Known rows, with every step that occurs:
doziru -> zoti -> zilad -> folo -> nalol -> bufi: [  49  220  129 -172  -41 -305  464  356  168  160    6  111  531 -534
   69  163 -226  296  172  386  294  -29  120 -206 -117   34  272  646
  -93  151  200  333  350  230 -126  546 -259  250  -27  234  177    3
  373 -160  589  -47  189  101   11   17  308 -310  137   94]
zoti -> zilad -> folo -> zubosup -> doziru -> bufi -> nalol -> sapopu -> neli: [ -52  -51 -269 -105  330  109  379  255 -111   37  -76 -198  388 -749
 -186  -17   51  -41  444  301  -97  -56  130  -27  -42 -235 -305   37
  -30 -529  108  340  428  -64  -34  237 -270   19  146   46  251 -218
  718   37  328  199  144 -475  -88  -79  437 -391  -52 -241]
bufi -> zubosup -> folo -> doziru: [ -87  167  -28 -283   36 -412  362   82 -107   11 -196 -134  592   86
 -186  312 -502  134  430   52  351  159  142 -189  -24 -448 -277  389
 -265  -24 -117  873  404  212 -173  262 -193  160  215  424  269 -329
  356 -289  276  207  -15 -147  325   47  650 -394 -347 -200]
nagod -> zilad -> zoti -> folo -> nalol -> bufi -> doziru: [   5  181   24 -255  304 -278  642  225    5  141  -45   15  260 -414
  175  518 -468  286  411  381  187  172  246  -75  -83   13  -51  428
 -191  269 -181  476  216  -89  -53  409 -203  326  -52  259   85 -343
  293 -133  456   12   73   37  -25  -80  348 -407  156   49]
zubosup -> folo -> doziru -> bufi -> nalol -> sapopu: [  48    3   83  -12  318  373  213   52  -92  301 -234  -20  386 -483
 -375   92 -259   51  404  307  -31   93  333  -80  184 -265 -177 -120
 -422 -225  -54  171  750   38  329  453   17  234   58   90  265 -114
  663 -189  469  199   70 -194    7 -309  382 -590   62 -382]
nalol -> sapopu -> neli -> zepo -> bigil -> nagod -> zilad: [-230   -5 -529   41  -24  272  672  653  -67 -149  253  132  365 -778
  -78  208  413 -381  208  -30 -650   26 -143  433 -609  268 -331 -129
  596 -187  160  324 -237 -434  -62 -416 -436  283   56 -296 -468 -291
  204   40 -132 -119  217 -365 -618  150  197  418  310  132]
bigil -> neli -> zepo -> sapopu -> doziru -> bufi -> nalol: [-172   40 -243   16  177  256   69   46 -150   12  194 -324  -76 -449
   20   43   40  176  200  293 -202   22  162 -225 -186  138 -201  -24
 -219  152 -142  463  266 -505   -9  315  -86  103  218   84  136 -285
  433   96 -162 -238  112 -197   26   15  -81   32 -171    8]
doziru -> bufi -> nalol -> sapopu -> neli -> zepo -> nagod -> zilad -> bigil: [-304   67 -117   97  320  540  775  581  231 -138  491   59  182 -703
 -207  262  357  -72  250   50 -580  -91  246  243 -203   58 -193  -95
  246   33  253  372 -173 -302  157  -75   14  149   27 -125 -223 -166
  363  -23 -165  -98  249 -372 -276  -63  341  265  519 -157]
zoti -> zilad -> bigil -> nagod -> zepo -> sapopu: [-631  -67 -426 -214  191   41  551  582  414 -240  466  102  227 -439
 -166  238  544 -140  193  -91 -664 -168 -112  -18 -299   47 -430  142
  477   62  376  531 -468   62 -191 -538 -246 -181  169 -141 -207   57
  482  184 -490 -223  307 -334 -417  256  276  242 -160   86]
sapopu -> bigil -> nagod -> zilad -> folo -> zoti -> zesuv: [ 165  355  266 -170 -294    2  749  648  418 -103  106 -187  718 -308
  -13 -135   48  -67  524  122   67 -187 -110 -111 -537  176  163  282
  241  -28  373  687  -57  -22  138 -125 -410  150   76  188  122 -260
  140   44  282 -108  205  262  167  171  606  -50   74  110]
zubosup -> folo -> nalol -> bufi -> doziru -> zoti -> zesuv -> bigil -> neli -> sapopu: [-516  -10 -214 -356 -196 -164  431  202  241 -134  242 -213  392 -220
  243  135  140  123  252   52 -132    6 -160 -265 -273   -8 -372  325
  113 -192   77  686   23  136 -300 -181 -411 -115  455  189  142   81
  452  288 -278  -59  356 -236 -309  220  335   12 -362  390]
nagod -> zepo -> sapopu -> doziru -> zoti: [-332   67 -368 -161   43 -142  135  208  -40 -247   38 -302   87 -147
   -2  159  178  -26  374 -108  111  -72  -13 -126 -231 -140  -63  252
   79  141  100  625  127  180  -98 -146 -302  -21   86  143  241 -237
  240   14  -48 -157   57  -71  125  151   -2  129 -160   14]
nagod -> zoti -> zesuv -> bigil -> neli -> sapopu: [-500   29 -363 -178 -270   91  326  408  322 -249  184 -223  352 -330
   99 -141  342  -57   97  -33 -428  -36 -304  -65 -572  352 -250   93
  419 -235  202  454 -205 -112 -149 -433 -395 -115  230   33  -17   79
  175  401 -273 -186  130 -216 -352  279  196  314 -242  382]
folo -> zubosup -> zoti -> zesuv -> bigil -> nagod: [-201   35  114 -295 -339 -104  568  605  510  126  112  -20  581  -27
 -245   25   24 -152  549 -171 -200   89   -7   55 -458 -140 -355  -18
   76 -139  116  728 -193  235   -5 -234 -400  186  261  117 -163  -70
  -37   27   64 -146  165  302 -206  279  450   28 -145  170]
folo -> zubosup -> doziru -> bufi: [-215  171  258 -248    8 -272  446   13   65   64 -197 -292  384   29
 -191  361 -558  208  716  204  296  142  513 -200 -257 -306 -452   44
 -310    0 -235  717  332  131   55  277 -239  153  227  380  233 -392
  348 -213    1  230  119  -12  385  -55  694 -318 -291 -451]
doziru -> sapopu -> bigil -> neli -> zepo -> nagod -> zoti: [-189   72 -522  159 -410  156  352  579  -68 -202  290   96  349 -541
 -148  -33  398  -85 -136  -24 -607  189 -223  337 -529  351 -130  -42
  501   56  124  323 -201 -639 -175 -361 -197  383   36  -20 -270 -374
 -230  263 -134 -216   41 -561 -173  163   46  463  105  119]
sapopu -> neli -> zepo -> nagod -> zilad -> zoti: [-124  255 -433  -44 -236  198  716  712  -57 -222  119  -37  459 -723
  -10    7  230 -166  245   91 -228 -280 -268  116 -576  236   97  190
  536   25  280  535 -137 -431   41 -207 -339  297   -7    2 -258 -429
  145  103   75 -215   51 -230   40  167  283  261  195   51]
doziru -> bufi -> zubosup -> zoti -> zesuv: [  -8  179  535 -357 -111 -229  303   87  294   -8  -34 -305  390  184
 -101  181 -278  219  684   87  338  365  294 -141 -164 -229 -158  190
 -297  168  -44  669  244  277  108   12 -355   90  229  448  366 -198
  117   24  106  144  361  282  328  -26  601 -235 -233   10]
nalol -> bufi -> zubosup -> folo: [ -93   31 -133 -305  237 -301  229   -7 -300   34  -71  -41  320  -32
 -113  396 -319  273  327  107  179  391  211 -138   59 -381 -233  377
 -330  193 -279  702  368  166 -169  275 -118  317   89  436  105 -327
  399 -179  286   83   64 -138  185 -100  305 -376 -216    3]
doziru -> bufi -> zubosup -> folo: [ -68   64  -30 -330  141 -288  273  -75 -308  -74   38 -110  289  105
 -142  375 -412  332  493   -8  200  427  395 -207  -10 -376 -401  172
 -326   90 -346  837  289  150  -32  212 -118  256  203  386  102 -426
  481 -165   58  210  108  -62  325 -163  388 -393 -365 -139]
zoti -> folo -> zubosup -> doziru -> sapopu: [ 151  348  348  -77 -214 -395  145  249  146  232  -81 -101  527 -197
 -275  -71 -486  168  315  108  407  274  356 -120 -140 -201 -354  267
 -367  -42   56  675  350  206   96  188   61  246  195  474  313 -157
  145 -131  257   99   29  -70  589 -178  578 -347 -242 -214]
bufi -> zubosup -> zoti -> zesuv -> nagod: [  31  108  496 -308 -275 -256  185  380  347   -6   48 -279  509  154
 -232 -101 -321  101  676 -118  124  374   24  -26 -330  -92 -222  -24
 -147 -143   39  626  185  456  186  -38 -350   47  226  202   27 -129
 -136 -102  219  154  116  632  -14  175  323 -255 -308  310]
sapopu -> bigil -> neli -> zepo -> nagod -> zoti -> folo -> doziru -> bufi -> zubosup: [-307   65 -386 -278  118 -374  543   92 -137  -68   58 -230  253 -159
   88  537 -218   70  555  115  -85  268  201   33 -216 -250 -539   74
   56  -42 -319  878   30 -275 -310  101 -330  210  258  272  -16 -619
  315  -92 -297  201  249 -387    5  110  615 -178 -240 -124]
folo -> zubosup -> doziru -> bufi -> nalol -> sapopu -> bigil -> neli -> zepo -> nagod: [-436 -197 -526   72 -193  145  466  269 -114   15  238   -9  317 -523
  -45  315  403 -259  185  137 -438  -19  -54  213 -131 -317 -586  -73
  291 -231    8  481   21 -372 -343 -243 -191  247  418   86 -185 -271
  300   43 -498  -45  382 -875 -277  181  441  151 -162 -135]
doziru -> zoti -> zilad -> folo -> nalol -> bufi -> zubosup: [ -49  145    4 -310  302 -489  415  129  -21  150  -36  -33  307 -297
  163  485 -301  315  414  257  405  225  259 -123   44 -253   17  551
 -199  175 -198  588  308  257 -126  478 -264  258  -10  384  160 -227
  348 -228  386   95  197   87   80  -58  426 -465   21   58]
bufi -> zubosup -> folo -> nalol -> sapopu -> bigil -> nagod -> zoti: [ -89   39 -291  -16 -143  140  615  535  -95 -156  166  247  464 -392
 -248  166  106   16  172  -36 -607  299  -17  247 -381  229  -93 -128
  333  -21  -86  338 -103 -436  -51 -121 -350  416  -91  -84 -225 -442
   86   77  343  -57  -49 -295 -292  -49  142   25  212  -35]
doziru -> bufi -> zubosup -> zoti -> zesuv -> bigil -> nagod -> zepo: [-455 -125  -14 -503  100 -178  727  479  459  -29  425 -111  333   70
 -235  404   55  -46  729 -281 -511   39  133  -23 -452 -121 -510  -73
  126  -55    7  793 -282  298   -9 -258 -390  -53  330   -6 -285  -55
  215   47 -336  -94  392  277 -286  307  403  -23 -220   89]
neli -> sapopu -> bigil -> nagod -> zoti -> folo: [   0  110 -520 -189 -268  -43  422  535  -94 -273   53  171  481 -388
 -205 -179   -9  -93  199   27 -467  247 -108    1 -470  300 -268   22
  391  -12  157  702 -195 -423 -171 -202 -276  442   27 -146 -154 -539
  270  181  129 -151   24 -364 -191   66  148  -52 -169  117]
zesuv -> bigil -> nagod -> zilad -> zoti -> folo -> doziru -> sapopu -> neli: [   9  243 -249  -86 -207 -188  471  634  143   -2  207 -185  501 -688
 -127 -183   -4 -102  302   33 -152  -34 -120   82 -454   62 -322  160
  162 -389  277  645  -18 -176 -134   -6 -297   51  236  104    7 -206
  236  119  156    3   90 -186  -16  141  394    1  -26   75]
zoti -> zilad -> folo -> zubosup: [  91  356  -82 -257  -24 -359  527  512  204   59 -245 -110  766 -305
 -138 -102 -279   31  395  135  417 -222   61 -237 -281 -138   40  525
   73 -114  364  807  228  285  -37  241 -188  157   24  273  245 -238
  363 -233  425   15  -79   47  404  193  672 -273 -225  -76]
zilad -> bigil -> neli -> sapopu -> doziru: [-417   70 -454  104   80  102  150  353  126 -322  171 -229 -153 -460
  218   38  439  -71  -71   -8 -263 -152  -87   58 -398  335  108  244
  311  141  144  274 -337 -252 -221 -205 -236 -105 -128  216  112  -42
  165  115  -11 -386 -199 -279   62  131 -167  554   58  157]
bigil -> neli -> sapopu -> doziru -> zoti: [-332   95 -416 -145  -91 -126   57  148  -95 -251    4 -340   99 -171
  115   54  215  -33  242  -77  177  -52  -59 -133 -234  -89  -20  244
   84   60   38  665  130   89 -158 -132 -313   71  106  221  294 -224
  188   89  -37 -181   47 -166  200  109  -26  166 -178  104]
zubosup -> folo -> doziru -> bufi -> nalol -> sapopu -> neli -> bigil: [-238 -140 -476   50  -11   69  270  135 -320   39  124 -113  341 -556
  -92  173  246 -163  179  176 -304   85  -83   83  -58 -183 -426   17
   24 -331   -4  394  281 -388 -303    9 -280  114  316   69   55 -201
  462    2  -78  104  260 -822 -240   14  382  -72 -112  -92]
bigil -> neli -> sapopu -> nalol -> bufi -> doziru: [-489  -71 -359 -121  597 -132  204  -41   33   50 -197 -278  113 -474
  191  594   34   15  189  381   28  166  -79  -64  -18 -101 -205  328
  -10  269 -304  286  252  -30 -156  -21 -224  163 -136  322  169 -229
  216   -9  168 -121   28 -296 -149   -1  146 -176   32  120]
zilad -> folo -> nalol -> sapopu -> neli -> zepo -> nagod -> zoti: [ -86   24 -405  148 -364  202  488  629  -85 -256  182  232  440 -719
 -100   27  356  -74  -63  113 -479   70 -188  298 -495  372   53   84
  577  -67  217   82  -62 -532  -76 -200 -340  328  -83 -136 -205 -317
   19  161  190  -90    4 -518 -276   82  136  300  180   27]
doziru -> bufi -> nalol -> sapopu -> bigil -> neli -> zepo: [-446 -117 -580   56  -36  200  324  184  -70 -115  363 -249  188 -555
   94   63  488 -133    9  208 -600  -15 -152  106 -211   89 -374 -164
  299 -423   43  304   48 -402 -344 -242 -209   -6  330  -46  -76  -49
  404  236 -422  -23  343 -748 -306   80  272  142  -83  131]
neli -> bigil -> nagod -> zilad -> folo: [  59  212 -268 -116 -144   22  625  684   18 -211  136  110  590 -676
    8   51  148 -230  200  -13 -140 -151  -50   22 -695  326   33  225
  609  -43  280  570 -194 -179  126 -112 -365  373 -132 -132 -318 -387
  180 -115  208 -150  -41   79  -81  159  267  184   89  150]
zesuv -> nagod -> sapopu -> neli: [-320 -168 -369  -94  114  -62  372  466   94 -239  385 -301  177 -418
 -139  100  293 -148  302  -18 -547  -11 -282  154 -350   14 -429  -82
  375 -493  137  263 -131   70 -207 -347 -381 -288   83 -144 -165   87
  231   90 -109   72   66 -148 -462  239  148   30 -149   74]
folo -> zubosup -> doziru -> sapopu -> neli -> zepo -> bigil -> nagod -> zoti: [-271  106 -400  -31 -351  -55  502  650   14 -110  159   83  487 -451
 -212   41  263 -120   73   41 -554  188 -182  236 -625  251 -302   14
  355   59   91  544 -178 -600 -280 -300 -415  341   89    6 -202 -464
 -128  202  -26 -193   51 -531 -145  190  269  365   24   89]
nalol -> bufi -> doziru -> sapopu: [  76  245  235   54  165 -288    5  149  129  397   34  -99  123 -476
  -53  218 -263  217   88  256  287  366  313   81   30  -92 -163  264
 -467  273 -147  287  322   50  113  284  118  297  -23  513  215  -52
  -59 -114  299   -9    0   34  336 -244  260 -268  114    9]
nagod -> zilad -> zoti -> folo -> doziru -> sapopu -> bigil -> neli -> zepo: [-295  179 -589  -83 -314  -98  537  481   25 -219  350 -218  482 -560
  140 -100  302 -156   26  114 -425 -127 -310   34 -470  223 -287  137
  472 -378  295  692 -124 -403 -428 -311 -275   43  358   13  -92 -206
  315  239 -353  -69  297 -646  -64  233  438  231 -136  263]
nalol -> sapopu -> doziru -> bufi -> zubosup -> folo -> zoti: [  24  271 -114 -248  158 -141  453  168 -209   14 -132 -214  411  -83
    2  255 -206  209  584   65  385  -81  182 -228   31 -327    1  352
 -257  -44 -142  901  341  161   85  253 -165  254   68  415  291 -465
  522 -135  344  102   76  -23  552 -103  499 -454 -159 -233]
nalol -> bufi -> doziru -> zoti -> zesuv -> nagod -> zepo -> sapopu -> neli -> bigil: [-545 -195 -519 -147  -36 -231  332  294  -18 -107  328 -267  229 -449
  117  309  471 -208  281   95 -410   75 -359   94 -282  -96 -522  181
  257 -128  107  526  -52 -229 -520 -362 -515 -121  402   55  -56 -136
  199  150 -445  -33  418 -619 -547  350  302  181 -222  333]
zubosup -> folo -> zoti -> zilad -> bigil -> neli -> sapopu -> doziru -> bufi: [-268  234 -159 -222   74  -85  410  244   92 -212  179 -259   93 -262
   88   93   -3  236  402   37   20 -121  286 -266 -311   59 -113  228
  -70  131   40  838 -137  -81  -73  125 -228   23  160  298  200 -352
  546   45 -162  -98  125  -73  414   41  221  113 -174  -89]

Rows:
[-394  -96  -26 -131  353    5  236  213  339 -254  -48 -430  478 -179
 -202  235   82 -162  508   23 -113   86 -370 -243 -285  -30 -215   51
  325  -38    3  311  229  461  266 -521 -322 -154 -170  -51   60  -77
  203  -99  117  -47    5  237 -180  118   88 -194 -121   50] | bufi -> doziru -> zoti -> zesuv -> nagod -> sapopu -> nalol
[-676  -30 -576  169  246  395  261  281  207 -428   51 -227  397 -692
    6  179  620 -305  -26   57 -382 -131 -458  -84 -373  263 -109  166
  764   64  162  215  -81 -110   57 -657 -242    7 -163  -61  -42 -103
  334  148 -159 -336   73 -503 -284  104  -14  395   87   97] | zepo -> nagod -> zilad -> bigil -> neli -> sapopu -> nalol
[  65  333  171 -222 -383  -20  703  621  432 -147  167 -197  688 -307
  100 -121  146  -41  396  152   87 -241 -169 -132 -560  219  137  400
  300  -51  451  694  -64  -41   34 -206 -376   91  158  208  133 -168
  139  151   60 -120  329  115  186  260  614   94  -43  222] | bigil -> neli -> zepo -> nagod -> zilad -> folo -> zoti -> zesuv
[ -79  103 -186    7 -212 -150  603  552  129  152  355  181  380 -616
  -46  182  134 -100  176  127 -384  126   -1  139 -194  -31 -297   43
  168   30   17  543 -240 -311 -238  -29 -232  393  140  140 -210 -281
  172  -14  108 -175  174 -289 -141  -21  308 -113  127   42] | zilad -> zoti -> folo -> nalol -> bufi -> doziru -> sapopu -> bigil -> nagod
[-447 -135 -519   40 -143 -145  379  472   45  123  399  117  173 -657
   56  337  571 -295  -23  149 -560  165 -179  321 -289  -65 -548   49
  269   74    7  425 -310 -446 -501 -352 -354  268  236   89 -340 -181
   32   90 -371 -234  327 -655 -401  171  258  320   29  239] | nalol -> bufi -> doziru -> sapopu -> neli -> zepo -> bigil -> nagod
[  28  318 -217 -223  -23 -381  579  472   90  208 -240  -64  636 -293
 -201  102 -422   15  424  241   35  124   44  -36 -235 -117 -258  326
 -117   83  109  857  240 -171 -258  267 -169  386   89  285  186 -500
  227 -151  367  -36   -6 -254  132  133  598 -304  -94  -57] | nalol -> bufi -> doziru -> sapopu -> bigil -> nagod -> zoti -> folo -> zubosup
[-157  224  -57  -19  257 -164  127  216  150  196 -487 -190  586 -577
 -206  150 -260   45  184  478  190  158 -125 -167 -216   36   84  510
 -126  350   30  281  596   42   -5  264 -158  346 -246  371  292 -278
  189 -149  658 -183  -52 -149  155  -21  216 -227  151  -31] | nagod -> zoti -> folo -> zubosup -> doziru -> sapopu -> nalol -> bufi
[-165  170   -7 -363  245 -369  623  210   70   65  -61 -232  348 -160
   38  550 -445   81  782   23  200  158  365  -45 -358 -244 -392  113
  -60  -32 -324  876   85   99   92  281 -376  202  116  261  -75 -517
  284 -306   15  210   73  288   55   84  648 -282 -118 -131] | zesuv -> bigil -> nagod -> zilad -> folo -> doziru -> bufi -> zubosup
[-657 -114 -516   43  371   49  200  250  178   37 -153 -122  338 -730
  -39  449  433 -258   35  383 -352  -63 -440  -29 -244   62  -65  390
  328  356   76   83  182  -74 -241 -205 -357  117 -171  104  -45  -59
  287  -46   97 -357  156 -421 -458  207   53  152  144  140] | neli -> bigil -> nagod -> zepo -> sapopu -> nalol -> bufi
[ -44   47  343 -311  -55  -75  395  314  432   96  -80 -321  369   39
 -105   -9 -272  116  841 -154  121  217  260  -30 -374 -136 -210    6
 -216 -261   -8  528  132  462  280   42 -376  -55  206  251  101  -81
  112   -4  265  121   79  582  -41  126  403 -157  -82  105] | nalol -> sapopu -> doziru -> bufi -> zubosup -> zoti -> zesuv -> bigil
[-116  -57 -310  -22 -160   54  631  574   93  -23  287  261  532 -619
 -156   76  377 -262  261  -51 -426   -3  -12  173 -168 -138 -242 -104
  423 -339  165  436 -187  -10 -111 -215 -350  305  113 -123 -217 -186
  381  -30  143  -25  212 -315 -331   -9  327 -134  123  -57] | doziru -> zoti -> zilad -> folo -> nalol -> sapopu -> bigil -> nagod
[ -32  124   29 -236  205 -402  396  212  -10  140  -49  -14  270 -230
   61  438 -448  311  408  256  100  401  180   22 -115   -2  -56  346
 -178  168 -270  434  258   32 -113  463 -262  281  -70  278    9 -279
  160 -215  454   84   56  149 -151  -22  291 -402   51  135] | zesuv -> nagod -> zoti -> folo -> nalol -> bufi -> zubosup
[-551  -86 -214 -321  521 -264  361  133  245   81 -123 -305  271 -263
   41  621   59  -46  577  167  -26  184 -115  -79 -156 -286 -259  334
   17  248 -224  529  209  273 -105  -63 -418   48   -1  294   40 -211
  263 -105   48 -104  240   46 -314  170  323 -191    2  171] | doziru -> zoti -> zesuv -> bigil -> nagod -> zepo -> sapopu -> nalol -> bufi -> zubosup
[-118   37 -156  -43  172  268  113   86  -75   74  148 -346  -16 -365
  -24  -37 -103  204  335  163 -158   27  213 -260 -240  129 -197  -75
 -286   67 -190  533  261 -359  132  403  -82  123  222   94   94 -256
  376   72  -31 -244   23   53    0   35 -112  -52 -154   23] | zesuv -> bigil -> neli -> sapopu -> doziru -> bufi -> nalol
[-396  -57 -301 -166  307 -307  389  102  -89  -41  186 -232 -150 -196
  184  672   46   14  493   67 -151  235  237  111 -256 -172 -438   41
   24  179 -393  586 -174 -178 -205  -42 -371   67   61  265 -134 -400
  248 -183 -347   12  135 -137  -10   53  316   63 -103  -76] | neli -> zepo -> bigil -> nagod -> sapopu -> doziru -> bufi -> zubosup
[  84   99  244  -24 -208  309  460  532  347  -11   60    7  482 -330
 -329 -185   67  -31  300  166 -453  261  -41  137 -460  326   53 -134
   61  106  176  185   58 -360  156 -126 -319  244  -27   45   61 -191
  -42  171  379 -158   79   31 -201    2  238   32  241   91] | bufi -> nalol -> sapopu -> bigil -> nagod -> zoti -> zesuv
[-173  178   28 -276   74   20  493  466  235 -185  -16 -327  548 -374
  -34   87 -167  -72  585    2 -104  122 -201  -14 -655  285 -150   78
  249  -33   88  595  181  104  220 -176 -462  124   79  -73 -103 -314
   88  -23  114  -38  146  422 -404  264  121   70   67  418] | bigil -> neli -> sapopu -> nalol -> bufi -> doziru -> zoti -> zesuv -> nagod -> zilad
[-209  133    0 -482  -92 -157  797  489  532  -48  294 -249  546 -173
  187   71 -102  169  489  -41 -158  -57   29 -175 -572  222 -194  255
  196 -374  213  673  -93  241 -105   -8 -388 -118  242   62  -16   47
  194  240   52  -17  282  338 -321  356  349   20  -39  439] | nagod -> zilad -> folo -> nalol -> bufi -> doziru -> zoti -> zesuv -> bigil -> neli
[-563  -10 -405   47   67  267  138  249  319 -385 -121 -381  513 -491
  -14  -82  418 -190   87   82 -301   -8 -545 -206 -540  410  -39  145
  615  -53  130  176   66  -34   98 -604 -390  -93 -123  -11  101  -60
  215  277   52 -289  -20 -224 -265  166  -30  267  -72  254] | nagod -> zoti -> zesuv -> bigil -> neli -> sapopu -> nalol
